Below is a small trained network, with its code and all its weights. Each question gives an input and a target symbol and asks what happens when units are switched off, that is, made to give their printed mean instead of their output.

import numpy as np


def w(rows, s, z=0):
    codes = np.array(rows[::2]) - 128.0
    scale = np.full(codes.shape[1], s)
    scale[-1] = z or s
    return codes * scale


def norm(h):
    return h / np.sqrt((h * h).mean(-1, keepdims=True) + 1e-5)


def softmax(a):
    e = np.exp(a - a.max(-1, keepdims=True))
    return e / e.sum(-1, keepdims=True)


def log_softmax(a):
    a = a - a.max(-1, keepdims=True)
    return a - np.log(np.exp(a).sum(-1, keepdims=True))


def net(x, mask):
    ids = ['αβγδζηθλμξπσφψ'.index(c) for c in x.split()]
    T = len(ids)
    res = E[ids] + P[:T]
    u = 0
    for l in range(3):
        r = norm(res)
        for j in range(2):
            rows = slice(2 * j, 2 * j + 2)
            q, k, v = (r @ M[l][rows].T for M in (Q, K, V))
            z = softmax(np.where(np.tri(T) > 0, q @ k.T / 2**0.5, -1e9)) @ v
            o = O[l][rows]
            res = res + np.where(mask[u + j], z, o[:, -1]) @ o[:, :-1]
        u += 2
    return log_softmax(norm(res)[-1] @ U[:, :-1].T + U[:, -1])


Q, K, V, O = {}, {}, {}, {}
E = w([
[170,82,174,168],'α',
[157,60,178,159],'β',
[112,231,84,209],'γ',
[26,176,47,83],'δ',
[164,62,183,168],'ζ',
[74,152,96,83],'η',
[158,63,175,157],'θ',
[30,164,85,75],'λ',
[155,67,170,152],'μ',
[163,86,169,164],'ξ',
[17,178,112,80],'π',
[51,161,28,83],'σ',
[172,86,165,167],'φ',
[2,175,121,70],'ψ',
],0.0069)
P = w([
[84,232,57,4],'0',
[3,164,140,25],'1',
[62,136,111,98],'2',
[97,135,100,124],'3',
[148,94,138,181],'4',
[157,96,133,203],'5',
[172,110,127,213],'6',
[182,120,128,224],'7',
[186,136,132,233],'8',
[189,153,145,241],'9',
[198,167,130,234],'10',
],0.0034)
Q[0] = w([
[64,81,93,121],'L0H0',
[61,253,45,254],'L0H0',
[133,235,109,57],'L0H1',
[89,27,230,98],'L0H1',
],0.0047)
K[0] = w([
[116,82,106,154],'L0H0',
[117,194,12,156],'L0H0',
[125,144,158,180],'L0H1',
[185,115,125,79],'L0H1',
],0.011)
V[0] = w([
[86,197,68,73],'L0H0',
[96,107,188,143],'L0H0',
[153,113,205,200],'L0H1',
[31,3,140,130],'L0H1',
],0.0056)
O[0] = w([
[87,3,113,71,252],'L0H0',
[183,132,97,122,121],'L0H0',
[72,113,58,103,44],'L0H1',
[108,151,179,36,151],'L0H1',
],0.005,0.0023)
Q[1] = w([
[18,132,105,254],'L1H0',
[175,198,151,182],'L1H0',
[143,182,157,198],'L1H1',
[98,93,173,148],'L1H1',
],0.0091)
K[1] = w([
[1,203,48,244],'L1H0',
[193,160,148,212],'L1H0',
[130,199,76,231],'L1H1',
[149,147,233,234],'L1H1',
],0.0061)
V[1] = w([
[140,41,176,84],'L1H0',
[194,42,143,3],'L1H0',
[87,102,71,100],'L1H1',
[55,212,24,149],'L1H1',
],0.0046)
O[1] = w([
[184,173,175,187,72],'L1H0',
[127,253,106,241,5],'L1H0',
[113,225,145,176,127],'L1H1',
[132,208,233,172,173],'L1H1',
],0.0038,0.0025)
Q[2] = w([
[154,140,190,55],'L2H0',
[91,125,62,165],'L2H0',
[81,15,90,144],'L2H1',
[168,58,188,254],'L2H1',
],0.0088)
K[2] = w([
[76,141,2,87],'L2H0',
[113,136,211,160],'L2H0',
[32,129,144,172],'L2H1',
[111,114,36,159],'L2H1',
],0.0089)
V[2] = w([
[116,187,84,114],'L2H0',
[148,159,207,110],'L2H0',
[120,109,101,254],'L2H1',
[116,61,228,96],'L2H1',
],0.0066)
O[2] = w([
[144,81,147,112,90],'L2H0',
[187,160,137,165,122],'L2H0',
[145,254,181,182,6],'L2H1',
[84,113,154,200,197],'L2H1',
],0.0064,0.0011)
U = w([
[67,85,101,31,253],'α',
[61,71,82,197,157],'β',
[91,159,102,228,133],'γ',
[122,212,128,179,165],'δ',
[135,113,138,119,23],'ζ',
[149,98,150,113,30],'η',
[153,163,118,115,98],'θ',
[203,168,108,93,191],'λ',
[112,158,254,133,112],'μ',
[139,118,143,115,28],'ξ',
[178,138,109,89,96],'π',
[136,111,141,127,18],'σ',
[148,96,144,121,54],'φ',
[154,100,159,94,69],'ψ',
],0.0097,0.0043)

Each question gives the input, a string of symbols that net reads in full, and the target symbol t.
The units are the heads (2 rows each of Q, K, V and O). Each row of codes is followed by its name. A weight is (code - 128) times the scale printed after its matrix; where a second scale follows, it is the last column's (O and U).
mask holds one flag per head, layer by layer. A switched-off head (its flag False) gives its mean, the last column of its rows in O, instead of its output. The means were averaged over made-up inputs and are rounded, as every weight is.
A unit's drop is (log p(t) with every unit on - log p(t) with that unit switched off) / (log p(t) with every unit on - log p(t) with every unit switched off).
The circuit of an input: a set's keep is (log p(t) with only the set's units on - log p(t) with every unit switched off) / (log p(t) with every unit on - log p(t) with every unit switched off). Starting from all 6 units, units are removed one at a time, each time the one whose removal leaves the highest keep (on an exact tie, the one counted first), for as long as the keep stays at least 0.8.
units of the circuit, in order: the units of the circuit, biggest drop first
unit that matters most: the unit with the biggest drop
heads that matter: for each layer, one digit per head in row order, 1 if its drop is at least 0.15 and else 0, layers parted by /
drop when u is switched off: that unit's drop, to one decimal
input ζ σ η θ γ η, target β: units of the circuit, in order -> [L0H0; L1H0]
input γ σ θ, target μ: unit that matters most -> L0H0
input γ ψ μ, target μ: heads that matter -> 11 / 01 / 00
input γ γ β, target μ: units of the circuit, in order -> [L0H0; L1H1]
input η β ψ θ α γ σ ψ ζ ψ γ, target β: heads that matter -> 10 / 10 / 10
input θ φ μ θ, target λ: units of the circuit, in order -> [L1H0; L0H0; L1H1; L2H1]
input α β λ σ ξ α ψ θ γ, target α: units of the circuit, in order -> [L1H0; L0H0]
input γ η α, target μ: units of the circuit, in order -> [L0H0; L0H1; L1H1]
input σ η β α γ μ ζ β η, target β: units of the circuit, in order -> [L1H0; L0H0]
input θ λ θ δ σ ζ γ γ, target β: units of the circuit, in order -> [L0H0; L1H0; L2H0]
input θ ζ φ α, target λ: heads that matter -> 10 / 11 / 01
input α φ θ, target β: heads that matter -> 11 / 11 / 11
input γ ψ δ θ, target μ: drop when L0H1 is switched off -> 0.8
input γ β σ α, target μ: drop when L0H0 is switched off -> 1.6
input γ γ φ, target μ: drop when L2H1 is switched off -> 0.2
